Here is a tiny trained network, its code and every weight. The questions are about switching its units off for an input and a class, where a switched-off unit gives its printed mean instead of its output.

import numpy as np


def w(rows, s, z=0):
    codes = np.array(rows[::2]) - 128.0
    scale = np.full(codes.shape[1], s)
    scale[-1] = z or s
    return codes * scale


def f(y):
    return np.maximum(y, 0)


def log_softmax(a):
    a = a - a.max(-1, keepdims=True)
    return a - np.log(np.exp(a).sum(-1, keepdims=True))


def net(x, mask):
    res = np.array(x, float).reshape(1, 4) / 4 @ E
    y = f(res @ A[0][:, :-1].T + A[0][:, -1])
    res = res + np.where(mask, y, B[0][:, -1]) @ B[0][:, :-1]
    return log_softmax(res[-1] @ U[:, :-1].T + U[:, -1])


A, B = {}, {}
E = w([
[192,79,60,155,162],'x0',
[114,203,131,132,227],'x1',
[73,175,48,160,86],'x2',
[139,129,164,247,127],'x3',
],0.013)
A[0] = w([
[146,136,152,217,150,112],'n1',
[179,96,51,141,160,109],'n2',
[136,177,156,120,97,114],'n3',
[122,144,102,47,150,105],'n4',
[107,130,120,172,124,126],'n5',
[134,102,181,141,150,107],'n6',
[197,107,226,101,160,133],'n7',
[97,207,130,140,232,122],'n8',
[138,107,155,203,75,126],'n9',
[113,90,91,147,168,145],'n10',
[68,153,184,122,119,134],'n11',
[134,165,102,77,158,122],'n12',
[130,137,144,184,134,101],'n13',
[156,103,100,135,159,105],'n14',
[58,178,71,167,103,156],'n15',
[152,167,168,190,149,105],'n16',
[93,165,193,144,102,108],'n17',
[120,119,140,135,137,255],'n18',
[143,69,137,145,3,106],'n19',
[79,139,165,126,149,101],'n20',
[120,175,53,152,95,83],'n21',
[121,153,52,49,105,119],'n22',
[128,119,54,154,130,125],'n23',
[72,151,173,95,121,112],'n24',
[133,114,165,114,190,125],'n25',
[127,158,80,131,76,143],'n26',
[110,170,99,144,110,94],'n27',
[110,119,71,51,153,110],'n28',
[199,91,72,158,172,103],'n29',
[122,143,190,112,12,117],'n30',
[152,86,83,124,156,121],'n31',
[158,100,96,142,150,108],'n32',
[98,126,92,103,129,117],'n33',
[128,139,169,183,130,110],'n34',
[146,102,121,86,68,130],'n35',
[221,123,179,102,160,109],'n36',
[63,189,22,159,78,97],'n37',
[65,145,189,118,108,113],'n38',
[132,112,120,45,123,111],'n39',
[129,190,129,125,195,95],'n40',
[172,115,184,86,146,112],'n41',
[129,145,137,174,119,117],'n42',
[178,95,193,114,116,105],'n43',
[34,123,157,117,124,95],'n44',
],0.017,0.021)
B[0] = w([
[69,107,84,158,109,184],'n1',
[165,186,126,171,107,193],'n2',
[149,151,124,148,120,148],'n3',
[79,113,98,174,100,176],'n4',
[82,105,126,117,105,159],'n5',
[125,116,145,115,105,154],'n6',
[99,134,181,93,86,201],'n7',
[203,54,86,83,181,210],'n8',
[94,101,93,145,138,189],'n9',
[129,164,127,126,131,173],'n10',
[154,184,129,147,130,179],'n11',
[98,94,99,152,133,171],'n12',
[82,118,70,151,89,154],'n13',
[148,157,129,149,107,155],'n14',
[123,130,187,82,129,222],'n15',
[103,96,102,138,106,168],'n16',
[147,166,106,151,98,167],'n17',
[85,172,160,130,247,253],'n18',
[180,69,80,93,176,209],'n19',
[159,149,106,141,111,149],'n20',
[138,114,172,87,45,174],'n21',
[89,120,124,150,120,202],'n22',
[160,159,161,127,111,183],'n23',
[156,172,113,168,106,169],'n24',
[140,120,152,88,113,165],'n25',
[118,125,165,90,126,186],'n26',
[136,127,141,109,109,151],'n27',
[90,123,99,161,110,187],'n28',
[164,176,128,164,100,194],'n29',
[175,144,104,140,126,189],'n30',
[149,167,125,158,128,173],'n31',
[151,162,114,145,116,160],'n32',
[114,118,130,132,126,156],'n33',
[81,116,115,159,104,162],'n34',
[149,94,91,122,191,180],'n35',
[126,125,167,89,82,178],'n36',
[118,118,185,74,64,221],'n37',
[154,170,109,164,106,172],'n38',
[71,106,81,172,114,177],'n39',
[188,59,86,110,121,171],'n40',
[102,121,177,109,65,168],'n41',
[79,116,104,145,111,155],'n42',
[133,111,170,86,94,167],'n43',
[152,158,121,135,86,158],'n44',
],0.014,0.021)
U = w([
[104,108,210,78,93,103],'0',
[28,86,75,175,116,110],'1',
[194,211,116,169,112,108],'2',
[205,31,87,98,158,115],'3',
[59,176,187,115,252,247],'4',
],0.02,0.015)

Each question gives the input, the list of numbers given to net, and the class t.
The units are the neurons (one row each of A and B). Each row of codes is followed by its name. A weight is (code - 128) times the scale printed after its matrix; where a second scale follows, it is the last column's (A, B and U).
mask holds one flag per neuron, in row order. A switched-off neuron (its flag False) gives its mean, the last column of its row in B, instead of its output. The means were averaged over made-up inputs and are rounded, as every weight is.
A unit's drop is (log p(t) with every unit on - log p(t) with that unit switched off) / (log p(t) with every unit on - log p(t) with every unit switched off).
The circuit of an input: a set's keep is (log p(t) with only the set's units on - log p(t) with every unit switched off) / (log p(t) with every unit on - log p(t) with every unit switched off). Starting from the 12 units with the biggest drops (on a tie, the unit counted first), units are removed one at a time, each time the one whose removal leaves the highest keep (on an exact tie, the one counted first), for as long as the keep stays at least 0.8.
units of the circuit, in order: the units of the circuit, biggest drop first
unit that matters most: the unit with the biggest drop
k most important neurons: the k neurons with the biggest drops, biggest first
drop when u is switched off: that unit's drop, to one decimal
input [-4,5,0,-5], class 1: units of the circuit, in order : (n4)
input [-5,8,7,0], class 3: 3 most important neurons : (n8, n40, n7)
input [7,2,-7,2], class 0: 3 most important neurons : (n7, n36, n41)
input [-1,4,-3,0], class 3: 2 most important neurons : (n8, n40)
input [4,4,4,4], class 0: units of the circuit, in order : (n15, n37)
input [-7,-6,-4,-6], class 2: 2 most important neurons : (n30, n24)
input [-1,-3,6,6], class 0: 2 most important neurons : (n37, n15)
input [-8,-8,8,5], class 0: 3 most important neurons : (n37, n15, n26)
input [6,-1,-1,-5], class 2: 2 most important neurons : (n2, n29)
input [-3,-6,-2,-5], class 3: 2 most important neurons : (n19, n35)
input [-6,8,7,-1], class 3: 3 most important neurons : (n8, n40, n7)
input [-1,-7,7,-7], class 0: 3 most important neurons : (n37, n8, n26)
input [5,5,-6,1], class 0: 2 most important neurons : (n7, n36)
input [-4,2,3,3], class 2: unit that matters most : n17
input [-2,-8,0,7], class 3: 2 most important neurons : (n19, n30)
input [4,-8,-1,7], class 3: 2 most important neurons : (n19, n39)
input [4,7,-1,-5], class 3: drop when n8 is switched off : 4.9
input [0,2,-7,8], class 1: drop when n37 is switched off : 0.6
input [7,2,0,8], class 1: drop when n1 is switched off : 1.3
input [2,-8,6,4], class 3: units of the circuit, in order : (n19)
